Known rows, with every step that occurs:
muso/duziz: [ 1.17  1.60 -4.02  0.12 -0.42  1.20 -0.07 -0.83  0.30  0.75 -2.15 -1.88
 -0.36  2.99 -1.28  0.37  1.50  1.04 -1.73]
zugivu/muso/duziz/diri: [ 1.22  1.43 -7.25 -1.01  1.24  0.86  0.68 -0.40 -0.56  0.84 -1.95 -1.93
 -1.61  1.17 -0.88 -0.63  1.99 -0.11 -1.46]
duziz/diri/zugivu: [-0.09  2.13 -5.48  0.51  0.43  0.65 -1.27  2.58  1.03  1.10 -1.21 -1.98
 -1.76  1.07 -1.55 -0.82  2.84 -1.10 -1.31]
vivop/zugivu/muso/duziz/diri/vosa: [ 0.29  2.16 -5.88 -1.34  0.24  0.97  0.26 -2.69 -0.25  0.72 -1.59 -2.20
 -1.58  4.45 -1.46 -1.59  2.25 -1.00 -1.00]
zugivu/vivop: [ 1.58  1.95 -3.37  0.39 -0.24  0.06  0.26  1.14  2.44  0.45 -2.06  0.06
 -0.77  2.12 -0.52 -0.29  1.99 -0.73 -0.79]
vivop/muso/duziz: [ 0.25  1.68 -2.84 -0.87 -0.19  0.97 -0.86 -2.30  0.38  0.51 -2.19 -0.29
 -0.45  2.84 -1.01  1.39  1.01  0.50 -1.11]
vivop/zugivu/muso/duziz: [ 0.07  1.49 -3.03 -1.35 -0.07  0.44  1.13 -2.33  0.91  0.53 -2.12 -2.01
 -1.45  3.41 -0.99  0.04  0.93  1.30 -0.70]
vosa/vivop/duziz/diri/zugivu/muso: [-0.31  1.93 -5.90  1.27  1.25  0.24  0.14  0.79 -0.76  1.36 -1.16 -4.92
 -2.75  1.94 -0.75 -0.74  2.24  0.17 -0.50]
diri/zugivu/muso: [-0.10  1.59 -4.23  0.51  0.68  0.16 -0.74  0.55  1.40  0.80 -2.08 -2.72
 -1.91  0.11 -1.43 -0.83  1.22 -0.17 -0.28]
diri/vosa: [ 1.05  2.21 -3.68  1.06 -1.08  0.99 -1.46 -1.05  0.93  0.87 -1.51 -1.48
 -0.33  2.99 -1.79 -1.98  1.48 -1.69 -0.90]
zugivu/muso/duziz/vosa: [ 0.86  1.53 -7.54 -0.52  1.16  0.72  0.08 -0.97 -0.23  0.40 -2.20 -3.86
 -0.64  0.35 -1.34  0.12  0.71 -0.04 -0.70]
duziz/vosa/vivop: [-0.01  2.41 -6.08  1.47  0.09  0.42 -0.85  1.32  0.62  0.69 -0.99 -4.25
 -0.23  0.40 -1.31  0.60  1.73 -0.85 -0.33]
zugivu/muso/duziz: [ 1.16  1.23 -5.00 -0.47  0.55  0.79  0.56 -1.64  0.04  0.65 -2.51 -2.20
 -1.08  1.58 -1.02 -0.15  0.90  0.91 -1.09]
duziz/vosa: [ 0.56  1.98 -5.61  0.50 -0.10  0.49 -0.96  1.33  1.20  0.64 -1.17 -2.49
 -0.32  0.31 -1.52 -0.56  0.95 -1.41 -0.57]
muso/duziz/vosa/vivop/zugivu: [-0.83  2.57 -4.96  0.23 -0.19  0.75  0.18 -0.75  0.30  0.46 -1.32 -5.02
 -0.23  3.70 -1.34  1.96  2.02  0.98 -0.74]
zugivu/vivop/duziz: [ 1.93  1.72 -2.51  0.73 -0.47  0.15  0.91  0.08  1.46  0.76 -1.90 -0.76
 -1.21  4.29 -0.18 -0.80  1.32  0.09 -0.89]
zugivu/muso/duziz/vosa/vivop: [ 0.34  1.95 -7.90  0.47  1.30  0.69  0.21 -0.97 -0.79  0.48 -2.00 -5.58
 -0.52  0.45 -1.12  1.24  1.46  0.57 -0.45]
vivop/vosa: [ 0.85  1.46 -2.21 -0.47 -0.74  0.64 -0.02 -1.20  1.18  0.78 -1.90  0.13
 -0.26  1.12 -1.41 -2.08  1.62 -1.72 -1.43]
vosa/vivop/zugivu: [-0.82  2.37 -1.49  0.70 -1.14  0.10  0.20  0.07  1.75  0.81 -0.91 -2.45
 -1.06  3.47 -0.95  0.54  1.91  0.38 -0.33]
zugivu/vivop/muso/duziz/diri/vosa: [ 1.23  2.61 -5.96 -0.98  0.64  1.06 -1.01 -2.27  0.28  0.30 -2.23  0.40
 -0.57  4.37 -0.81  0.14  3.29 -2.01 -1.26]
duziz/diri: [ 0.84  1.86 -5.32 -0.01 -0.04  0.61 -0.39  1.98  0.78  1.08 -0.91 -0.66
 -1.31  1.15 -1.09 -1.27  2.23 -1.52 -1.33]
diri/vosa/vivop: [ 0.50  2.63 -4.13  2.07 -0.88  0.94 -1.35 -1.02  0.45  0.93 -1.34 -3.22
 -0.23  3.05 -1.57 -0.93  2.23 -1.17 -0.62]

Rows:
[-0.24  1.76 -5.52 -1.36  0.57  0.40  0.71 -1.58  0.65  0.31 -1.85 -3.71
 -1.03  2.17 -1.30  0.31  0.74  0.31 -0.34]
vivop/zugivu/muso/duziz/vosa
[ 1.07  2.38 -6.01  0.51 -0.43  1.05 -1.36  0.26  0.34  1.08 -0.94 -1.15
 -0.87  2.52 -1.68 -2.46  2.49 -2.71 -1.28]
duziz/diri/vosa
[ 0.46  2.36 -5.69 -0.86  0.12  1.52 -1.76 -2.68 -0.72  0.71 -1.64 -0.54
 -0.55  3.79 -1.50 -0.31  2.41 -1.79 -1.40]
vivop/muso/duziz/diri/vosa
[ 0.26  2.05 -6.49  0.13  0.73  1.29 -0.82  1.08 -0.21  0.96 -1.87 -2.92
 -1.37  2.56 -1.66  0.34  3.13  0.40 -2.08]
muso/duziz/diri/zugivu
[ 1.18  1.78 -6.24 -0.44  0.25  1.26  0.00  0.43 -0.33  0.93 -1.59 -1.51
 -0.90  2.52 -1.16 -0.08  2.55  0.03 -2.10]
muso/duziz/diri
[-0.49  2.05 -5.64 -0.84  0.80  0.46  1.36 -0.99 -0.29  0.81 -1.36 -3.42
 -1.88  3.13 -0.65  0.71  2.72  0.76 -0.79]
vosa/vivop/zugivu/muso/duziz/diri
[ 0.27  1.49 -5.18  0.09  0.98  0.82 -0.31 -0.99  0.25  0.66 -2.76 -3.55
 -1.51  1.50 -1.49  0.25  1.54  1.31 -1.07]
diri/zugivu/muso/duziz
[ 1.38  2.11 -5.06  0.80 -0.68  1.15 -0.70 -0.80 -0.64  1.37 -0.81 -1.92
 -1.30  4.82 -1.32 -2.97  1.78 -1.87 -1.37]
vivop/duziz/diri/vosa
[ 0.65  2.24 -3.58  0.99  0.24  0.09 -0.61  1.82  2.65  0.48 -2.31 -1.33
 -1.22  1.95 -1.01  0.12  2.60 -0.31 -0.79]
diri/zugivu/vivop
[-1.23  2.52 -5.66  0.18  1.14  1.07 -1.51 -0.33 -0.68  0.78 -1.64 -3.15
 -1.31  2.38 -1.16  2.42  3.43  0.37 -1.18]
vosa/vivop/muso/duziz/diri/zugivu
[ 1.45  1.92 -7.88 -0.48  0.84  1.33 -0.40 -2.14 -1.07  0.84 -1.95 -2.38
 -1.17  2.54 -1.50 -1.78  2.28 -1.31 -1.37]
zugivu/muso/duziz/diri/vosa
[-0.69  2.11 -5.31 -0.85  0.94  1.10 -1.59 -0.34 -0.03  0.72 -1.85 -1.40
 -1.41  2.22 -1.38  1.38  2.70 -0.10 -1.43]
vivop/muso/duziz/diri/zugivu
[ 0.99  2.10 -5.40 -1.51  0.97  0.59 -0.06 -0.60  0.75  0.29 -2.18  0.95
 -0.97  2.95 -0.23  1.40  2.98 -0.81 -1.28]
zugivu/vivop/muso/duziz/diri
[-0.28  2.24 -5.58 -0.37  0.66  1.02 -0.63 -1.02 -0.82  0.74 -1.45 -1.78
 -0.86  2.48 -0.67  2.04  2.85 -0.06 -1.21]
vosa/vivop/muso/duziz/diri
[-0.29  2.48 -4.58 -0.52  1.16 -0.03 -1.31  1.57  2.13  0.46 -1.77  0.51
 -1.82  1.43 -0.64  0.69  3.26 -1.88 -0.48]
duziz/diri/zugivu/vivop/muso
[-0.59  2.66 -5.36  0.10  0.14  0.25 -0.02 -1.18  0.40  0.93 -0.76 -3.04
 -1.85  3.11 -1.20 -1.67  2.71 -1.94  0.01]
duziz/diri/vosa/vivop/zugivu/muso
[-0.30  2.08 -3.21  0.16 -0.03  0.95 -0.74 -2.29 -0.17  0.55 -1.99 -2.14
 -0.34  2.82 -0.80  2.43  1.78  1.00 -0.84]
vosa/vivop/muso/duziz
[ 0.34  2.33 -7.02  1.05  0.39  1.10 -0.45 -0.19 -0.51  0.56 -1.66 -5.23
  0.16  1.89 -1.38  1.75  2.07  0.64 -1.08]
muso/duziz/vosa/vivop
[ 0.92  2.32 -8.29  0.53  1.04  1.29 -0.22 -2.04 -1.66  0.90 -1.77 -4.15
 -1.06  2.66 -1.26 -0.73  3.03 -0.75 -1.09]
zugivu/muso/duziz/diri/vosa/vivop
[-0.12  1.75 -6.49 -0.05  1.36  0.22 -0.66  1.79  0.76  1.02 -1.53 -2.29
 -2.43 -0.36 -1.33 -1.32  2.29 -1.15 -0.65]
duziz/diri/zugivu/muso
[ 1.01  1.91 -3.05 -0.91  0.30  0.51 -0.12 -1.94  1.46  0.10 -2.72  0.52
 -0.45  3.34 -0.32  1.85  1.90  0.22 -0.91]
zugivu/vivop/muso/duziz
[ 0.62  1.89 -2.51  1.90 -0.82  0.56  0.26 -0.40 -0.05  1.22 -1.11 -3.47
 -1.06  3.89 -0.64 -0.16  1.17  0.91 -0.79]
vosa/vivop/duziz
[-0.26  2.41 -4.16  0.22 -0.25  0.84  0.31 -3.94 -0.15  0.59 -1.95 -4.37
 -0.91  4.94 -1.38 -0.08  1.97  0.57 -0.41]
diri/vosa/vivop/zugivu/muso/duziz
[-0.85  1.97 -2.50  0.11 -0.19 -0.27  0.85 -0.73  1.48  0.73 -1.26 -2.91
 -1.73  2.02 -0.71  0.02  1.33  0.28  0.32]
vosa/vivop/zugivu/muso
